 0.42  0.65 -0.94  0.64 -0.34 -0.46  1.97 -0.43 -1.35  0.22  0.40  1.89  0.73 -0.68  0.42  0.24  0.82  0.17  0.94  1.37 -0.57  0.73  1.06  0.18  1.22 -0.64  2.00  0.61  1.31 -0.68  0.71  0.58 -0.54  0.38 -1.03  0.40  0.63 -0.59 -0.50  0.27  1.71 -1.13 -1.45  1.52  0.27 -0.25  0.38 -0.43  0.10  0.47 -> <123>
 0.40  0.45 -0.12 -1.60  1.13  0.51 -0.87  1.88 -1.14 -1.23 -0.76  1.45 -0.58 -0.11  0.78  0.32 -0.87 -0.10  2.31  0.46  0.67 -1.04  0.92  0.19 -1.20  0.02 -2.06 -0.55 -0.44 -1.01 -1.88  0.21  1.22 -1.34  1.05 -0.77  3.84 -0.17  0.57 -0.31  1.48  0.75 -0.68 -1.19 -0.51 -0.91  0.01 -0.05  0.62  0.94 -> <103>
-1.14  1.02 -0.25 -0.70  1.25 -0.07  0.94  0.75 -1.41 -1.68  0.42  2.21 -0.63  0.52  1.15  0.47  0.37  1.69  0.90  1.19  0.58  0.42  1.20  0.95  0.27 -1.20 -0.25 -0.33 -0.15 -0.21 -1.49  0.05 -0.16 -0.43 -2.00 -0.67  2.74  0.53  1.50  2.03  2.93  0.43 -0.72  2.46  1.35  0.03  0.45 -0.91  0.10 -0.82 -> <103>
 0.94  0.49  0.03 -0.51  1.63  0.61 -0.09  2.63 -1.52 -1.05  0.51  1.52  0.06  1.68  0.96  0.23 -0.77  0.75  2.34  0.76  0.09  0.20  0.71  0.10  0.15 -1.08 -0.50  0.86 -0.22 -0.87  0.56  1.65  0.72  0.56 -1.19  0.19  2.67 -1.18 -0.09  0.24  0.91  0.05 -1.09 -0.64  0.52 -0.37  0.26  1.22  1.03  0.89 -> <103>
-0.85 -0.67 -0.50 -0.04 -1.78 -0.77  1.05 -0.70  0.07  0.37  1.06  0.68  0.60 -0.98 -0.09  0.18  0.51 -0.43 -0.36  0.18  0.64  0.64  0.41 -0.88  0.44  0.69  0.22 -0.48  0.96  0.69 -1.00 -0.14 -0.51 -0.26 -0.18  0.52  0.12 -0.12  0.51 -0.55  1.77 -0.35 -0.49  0.87  0.18 -0.08  0.55 -0.50 -1.19 -0.23 -> <123>
-0.06 -0.43 -0.73 -0.12 -0.29  0.32  1.18 -0.59  0.21 -0.14  2.74  1.65  1.01  0.87  1.78  0.45 -1.23  0.45  0.64  0.33  0.81  1.65 -0.29 -1.38  0.75  0.12  0.35  1.34  1.53  0.64  0.71  0.73  0.31  1.55 -2.40  1.58  1.33 -1.65 -0.24 -0.05  1.61 -0.97 -0.57  0.37  1.10 -0.42  1.14 -0.84  0.05  0.80 -> <123>
-1.29  0.53  0.04 -0.16  0.80 -0.48  0.61 -0.57 -1.31  0.34 -1.06  1.88 -0.63  0.13 -0.05 -1.08  1.10  1.26  0.46  0.10 -0.16  0.22  0.23  0.03 -0.71  0.13  0.90 -0.42 -0.28  0.83 -1.17 -1.41 -0.20 -0.37 -1.24 -0.39  1.12  0.30  0.30  0.97  1.83  0.52  0.21  1.34  0.97  0.49  0.18 -1.67 -0.25 -2.05 -> <123>
 2.11  0.12 -1.34 -0.09  0.12 -0.40  0.82  0.77 -0.22 -0.04  0.10  2.76  1.21  0.60  0.49  0.36  0.26 -0.75  1.69  1.27 -0.36  0.78  0.36 -0.77  0.56  0.23  0.86  0.53  1.25 -1.85  0.51  1.06  2.03  0.25  0.33  0.00  1.38 -1.77 -1.06  0.00  1.49 -0.91 -1.74 -0.48  0.08 -0.87  0.40  0.50  0.94  1.31 -> <123>
-2.89  0.55  0.09 -1.59 -0.41  0.17  0.08  1.39 -0.03 -0.47  0.89 -0.02 -0.65 -1.27 -0.33 -0.09 -0.86  0.45 -0.45 -0.48  1.58 -0.37 -0.15  0.92 -0.50 -0.54 -2.69 -0.38 -0.73  0.63 -2.90  0.20 -0.32 -0.70 -0.99 -0.48  2.10  1.64  2.51  0.89  0.95  1.39 -0.28  2.08 -0.49 -0.54  0.46 -0.62 -1.34 -1.32 -> <103>
-0.05  0.66 -0.95  0.71  0.04 -0.68  1.49  0.10 -0.81 -0.22  0.18  1.53  0.52 -1.41  0.46 -0.49 -0.66 -0.06  0.01  1.42  0.13  0.86  0.21  0.02  1.54  0.18  1.40  0.37  0.88 -0.64  0.95  0.70 -0.34  0.42 -1.84  0.19 -0.36 -0.13 -0.55  0.87  1.15 -0.87 -0.89  1.53  0.19  0.24 -1.12  0.28 -0.22 -0.38 -> <123>
 0.29 -0.31 -0.18 -1.49  1.77 -0.12 -0.47  1.66 -1.72 -0.46  0.52  3.04 -0.89  1.28  0.01 -1.05  1.79  1.18  2.13  0.23  0.84  0.18  1.01 -0.09 -1.70 -0.73 -0.77 -0.02 -0.72 -0.82 -2.38 -1.67  0.54 -0.63 -0.48 -1.26  3.87  0.19  1.19  0.31  3.14  1.74 -0.46  0.69  1.19 -0.32  0.24 -1.97  0.17 -0.52 -> <103>
-2.70  0.46 -1.04 -1.70 -1.43  0.19 -0.12  1.63  0.21 -1.16  3.76  1.99  1.07 -0.29  0.58  1.03 -1.46 -0.55  1.97  0.05  1.93  0.02  0.70 -1.21  0.63  0.27 -2.96  0.34  0.87  0.21 -1.78  1.98  0.61 -0.63 -0.22  0.65  3.55 -0.56  1.78 -0.86  2.27  0.41 -1.39  0.38  0.10 -0.69  0.66 -0.85 -0.44 -1.71 -> <43>
-2.51  0.67 -1.06  0.44 -1.88  0.25  0.42  1.57  0.91 -0.38  1.92 -0.50  1.20 -1.97  0.03  0.66 -3.34 -1.04 -1.05  0.44  0.79 -0.06 -0.63 -0.03  1.89  0.56 -1.60  0.13  1.22  0.14  1.09  1.31 -0.28  0.34 -0.97  0.55 -1.84  0.49 -0.17 -0.06 -1.00 -1.57 -0.27  0.40 -0.86  0.19  0.73  1.12 -0.83 -0.01 -> <43>
-0.14 -1.01 -1.07 -0.66 -1.81 -0.61  0.51 -1.66  1.32  1.23  0.35  0.00  0.53 -0.68 -0.23  0.36  2.01 -0.82 -0.94  0.01  0.57  1.14  0.09 -0.63  0.16  0.09  0.06 -0.35  0.73  0.53 -0.99 -0.54 -0.38  0.83  0.84  0.51  0.42 -0.07  0.44 -1.04  0.60 -0.32  0.07  0.91  0.17 -0.37  0.27 -1.26 -0.70  0.42 -> <123>
-0.20  0.61 -0.40 -0.61 -0.48  0.18 -0.20  1.00 -0.12 -0.36 -0.12  0.88  0.24 -0.95  0.06 -0.12  0.10 -0.59 -0.01 -0.15  0.89 -0.50  0.31  0.89  0.72 -0.65 -1.94 -0.18  0.00 -0.13 -0.89  0.99 -0.59 -0.47  0.11 -0.60  1.13  0.84  1.15  0.14  0.42  0.42 -0.64  1.40 -0.36 -0.63 -0.05  0.71 -0.43  0.33 -> <103>
 0.15 -0.53 -0.28 -0.97  1.16  0.18 -0.65  0.33 -0.67 -0.95  0.36  1.11  0.07  1.01  0.23  0.28  0.22  0.30  2.38  0.14  0.48 -0.88  0.68 -1.43 -1.84  0.41 -0.33  0.20  0.07 -0.44  0.01 -0.28  0.88 -0.10  0.39  0.61  2.59 -1.43  0.01 -0.90  0.82  0.34  0.01 -1.40  0.29 -0.48  0.35 -0.74  0.31  0.90 -> <103>
 1.82 -0.73 -0.74  0.01 -0.94 -0.40  0.77 -0.70 -0.02  0.79 -0.60  1.30  0.90 -0.59 -0.40 -0.01  3.06 -0.53  0.26  0.37 -0.01  0.42  0.68  0.06  0.38 -0.48  0.07  0.12  0.61 -0.12 -0.33  0.03  0.22  0.26  1.87 -0.01  1.32 -0.42 -0.24 -0.70  1.05 -0.76 -1.34  1.26 -0.02 -1.08  0.19  0.02  0.10  1.03 -> <43>
-0.70  0.37 -0.44 -1.48 -1.25 -0.46 -0.33  0.98  0.48 -0.88  0.57  0.57  0.16 -1.04 -0.02  0.10  0.35 -0.30 -0.11 -0.09  1.08 -0.77  1.41  0.94  0.70 -0.49 -1.92 -0.26 -0.03  0.14 -1.39  0.71  0.04 -0.47  0.48 -0.64  2.16  0.86  1.30 -0.03  0.95 -0.15 -0.97  1.23 -0.07 -0.44  0.14  0.65 -0.49  0.25 -> <103>
-2.22  0.35 -1.44  1.12 -0.92 -0.01  0.94  1.00 -0.21 -0.86  2.00  1.44  2.00 -0.34 -0.11  0.95 -3.14 -0.29  1.30  0.11 -0.09  1.22 -0.25 -2.63  0.25  4.48  1.12  0.65  1.62  0.20  1.81  0.47  0.99  0.01 -2.14  1.04 -2.03 -1.53 -0.91 -0.78  0.36 -1.12 -0.09 -1.38 -0.01  0.13  1.23 -1.21 -0.80  0.21 -> <43>
 0.48 -0.84  0.44  0.44  0.59  0.42  0.01 -0.59  0.07 -0.11  1.27  0.76  0.40  1.64  1.58  0.20  1.09  0.43  0.31  0.60 -0.47  1.76  0.07 -1.01  0.08 -1.47  1.70  0.78  0.12  0.05  1.15  0.32 -0.10  1.18 -0.18  1.26  1.32 -1.11 -0.28 -0.29  0.72 -0.75 -0.17  0.50  1.67  0.04  0.91 -0.71  0.51  0.23 -> <123>
-1.37  0.79 -1.63  0.62 -1.00 -0.08  1.24  1.18 -0.24 -0.72  2.44  2.20  1.67  0.37  0.99  0.19 -2.38 -0.52  1.32  0.80  0.71  0.66  0.37 -1.39  0.96  1.08  0.36  0.77  2.27 -0.08  1.62  1.53  0.84  0.09 -2.09  0.67  0.48 -0.66 -0.84 -0.32  1.50 -1.66 -0.98 -0.11 -0.11 -0.70  1.12 -0.16 -0.34  0.67 -> <43>
 0.60 -0.68 -0.33 -0.42 -0.75  0.43  0.43 -0.55  0.33  0.39  0.56  0.74 -0.23 -0.41  0.03  0.28  2.13 -0.26  0.05 -0.68 -0.03 -0.37  0.37 -0.55 -0.48  0.77 -0.55 -0.44  0.16  1.37 -1.39 -0.02  0.03 -0.31  0.20  0.11  1.43  0.00  0.72 -0.49  0.85 -0.01 -0.16  0.50  0.15 -1.14  0.36 -1.25 -0.54  0.34 -> <103>
 0.19 -0.45 -0.36 -1.39 -1.16  0.08 -0.64  0.50  0.49 -0.44  0.25  0.81 -0.02 -0.07 -0.14  0.25  0.67 -0.78  0.85  0.31  1.31 -0.12  0.49  0.03 -0.93 -0.20 -2.06  0.23  1.17  0.29 -1.35  0.66  0.53 -0.49  1.67 -0.24  3.05 -0.50  1.14 -0.74  1.08  0.33 -1.18 -0.38 -0.53 -1.37  0.62 -0.64 -0.19  1.33 -> <103>
-1.12  0.16 -0.42 -1.29 -1.44 -0.22 -0.47  1.06  0.19 -0.45  0.36  0.32 -0.20 -1.62 -0.73  0.39 -0.44 -0.66 -0.28 -0.22  1.12 -1.27  0.40  1.08  0.50 -0.38 -3.48 -0.53  0.21 -0.17 -2.11 -0.28 -0.10 -1.12  0.76 -0.94  1.89  1.46  1.82 -0.39  0.53  1.07 -0.35  0.95 -0.82 -1.06  0.23  0.41 -0.78  0.42 -> <43>
 0.24 -0.08 -0.68 -0.89  0.40  0.14  0.20  1.41 -0.29 -0.26  0.17  2.08  0.32  0.20  0.00  0.10 -0.08  0.08  1.06  0.45  0.23  0.29  0.31 -0.06 -0.30 -0.05 -0.44  0.33  0.46 -0.53 -0.78  0.33  0.38 -0.08  0.71  0.29  2.36 -1.11  0.16 -0.48  1.31  0.51 -0.50  0.09 -0.26 -0.87 -0.06 -0.92  0.11  0.59 -> <123>
 0.10 -0.22  0.46 -0.63 -0.20  0.13 -0.19 -0.04 -0.38  0.07 -0.12  0.46 -0.72  0.00  0.11 -0.28  0.93  0.32  0.47 -0.08  0.61  0.13  0.55  0.64 -1.45 -0.27 -0.75  0.23 -0.05  0.30 -1.75 -0.56 -0.06  0.17  0.63 -0.39  1.90 -0.05  1.21 -0.10  1.51  0.32 -0.09  0.43  0.29 -0.34  0.02 -0.67 -0.30 -0.13 -> <103>
-1.45 -0.94  0.08 -0.36 -1.26 -0.58  1.01 -1.59  0.64  0.78  0.63  0.29 -0.01 -0.60 -0.37 -0.19  1.19  0.33 -1.00 -0.20  0.09  0.42 -0.24 -0.96 -0.28  0.53  1.01 -0.23  0.22  1.20 -0.51 -1.45 -0.73  0.52 -0.38  0.45 -0.75  0.61  0.07 -0.21  0.76 -0.22  0.46  1.36  0.56  0.87  0.59 -2.56 -1.18 -0.81 -> <123>
-1.76  1.74 -1.76 -1.05  1.20  0.50 -0.41  3.93 -1.50 -2.13  0.78  1.83  1.45 -0.53 -0.03  0.13 -4.36 -0.20  2.34  0.13  0.88 -1.50  1.35 -0.24 -0.84  1.39 -1.88  0.34  0.54 -0.62  0.02  1.53  1.25 -1.99 -0.26 -0.40  1.76 -0.15 -0.07  0.31  0.99  0.00 -0.86 -2.37 -1.45 -1.03  0.40  2.34  0.24  0.66 -> <43>
-0.30 -0.26 -0.85  0.47 -1.42 -0.69  1.01 -0.62  0.16  0.70  0.25  1.31  0.53 -1.21 -1.78  0.00  1.42 -0.50 -0.40  0.46  0.32  0.36  0.66  0.35  0.74  0.01  0.04 -0.28  0.84 -0.12 -1.02 -0.09 -0.82 -0.24  0.39 -0.48  0.84  0.10  0.46 -0.71  0.87 -0.30 -1.23  1.30 -0.04 -0.84  0.59 -0.54 -0.50  0.35 -> <123>
 2.20 -1.01 -0.11 -2.61  0.01 -0.38 -1.29 -0.18  0.92  0.08 -1.38  1.16 -0.50  0.53 -0.05  0.07  4.00 -0.24  1.17 -0.67  0.66 -0.25  1.48  0.30 -1.99 -1.19 -2.88 -0.29 -2.88 -0.65 -4.12 -0.43  0.68 -0.61  2.96 -0.58  4.49  0.13  1.88 -0.64  2.11  1.28 -0.75  0.16  0.20 -2.02 -0.41 -0.81  0.44  1.37 -> <103>
 0.22  0.68 -0.76  0.13  1.43 -0.44  2.16  1.05 -1.67 -0.54 -1.01  2.57 -1.87 -0.10 -0.10 -1.50  0.26  1.41  1.43  1.41 -0.40  0.62  1.14  1.95 -0.52 -0.32  0.74 -0.06  0.04 -2.90  0.01 -0.13 -0.15 -0.61 -1.81 -1.47  0.99  0.85  0.04  1.07  2.92  0.02 -0.97  2.24  0.71 -0.20  0.01 -1.15  0.35 -0.86 -> <103>
-1.72  0.45 -0.33  0.13 -1.19 -0.82  0.56 -0.95  0.22  0.30  0.91  0.42  0.64 -0.12 -0.07 -0.39 -0.08 -0.23 -0.38  0.05  0.46  0.58  0.21 -0.68  0.34  0.75  0.41  0.26  0.45  0.42 -0.13 -0.23  0.24 -0.14 -0.91  0.60 -0.27 -0.20  0.16 -0.01  0.44 -0.74  0.21  0.81  0.02  0.20  0.36 -0.67 -0.61  0.78 -> <123>
 0.49 -0.76 -0.95 -0.03 -0.68 -1.24  0.35 -0.81 -0.10 -0.75  0.92  1.31  0.53  0.00 -0.21 -0.08  1.37 -0.15  0.29  0.19  0.00  1.25  0.52 -1.50  0.01  0.40  1.55  0.33  1.25 -0.11 -0.15 -0.80  0.52  0.15  0.02  0.49  0.75 -0.95  0.06 -1.02  0.79 -0.99 -0.40  0.35  0.20 -0.63  0.85 -1.73 -0.37  0.70 -> <123>
 0.09 -0.21 -1.47  0.87  0.55  0.66 -0.06  0.33 -0.23  0.07 -0.14  1.26  1.11 -0.55 -0.63 -0.28 -0.04 -0.29  1.41  0.23  0.07  0.17  0.80 -1.65 -1.10  2.15  1.48  0.16  0.80 -0.20  0.96 -1.06  1.55 -0.79  0.57 -0.31 -1.02 -1.10 -1.70 -0.78  0.52 -0.65 -0.58 -2.19 -0.73  0.00  0.71 -1.39  0.10  0.79 -> <43>
-1.03 -0.76  0.37 -1.00 -0.28  0.79 -1.23 -1.25  1.02 -0.24  2.05  0.18  0.61  0.79  0.72  0.88 -0.24 -0.75  1.49 -1.20 -0.11  0.62 -0.15 -2.11 -1.71  0.19 -1.32  0.26  0.41  0.76 -0.75 -1.18  0.56  0.78  0.24  1.75  2.45 -1.44  0.45 -1.53  0.42  0.28  0.46 -2.17  0.64 -0.50  0.74 -1.21 -0.42  0.57 -> <123>
-1.23  0.03  0.44 -0.41 -0.04  0.07 -0.08 -0.52 -0.03  0.57  0.83  0.37  0.02  0.08  0.29 -1.13  0.08  0.52  0.36 -0.18  0.50  0.15 -0.55 -1.13 -1.08 -0.10 -0.10 -0.47 -0.78  0.28 -0.91 -0.33 -0.05  0.13 -0.80  0.26  1.29  0.55  0.61  0.62  1.07  0.41  0.55  0.32  0.95  0.82  0.13 -1.64 -0.56 -0.47 -> <103>
-1.32  0.58 -1.24  0.61 -0.39 -0.36  1.01  0.76  0.05 -0.58  1.44  0.99  1.26 -0.42  0.65  0.31 -1.49 -0.36  0.49  0.90 -0.08  0.32  0.31 -0.13  1.58  0.12  0.09  0.71  1.43 -0.11  1.16  1.49 -0.04  0.42 -1.41  0.40  0.03 -0.15 -0.16  0.17  0.73 -1.50 -1.28  1.05 -0.11 -0.28  0.88  0.77 -0.16  0.38 -> <43>
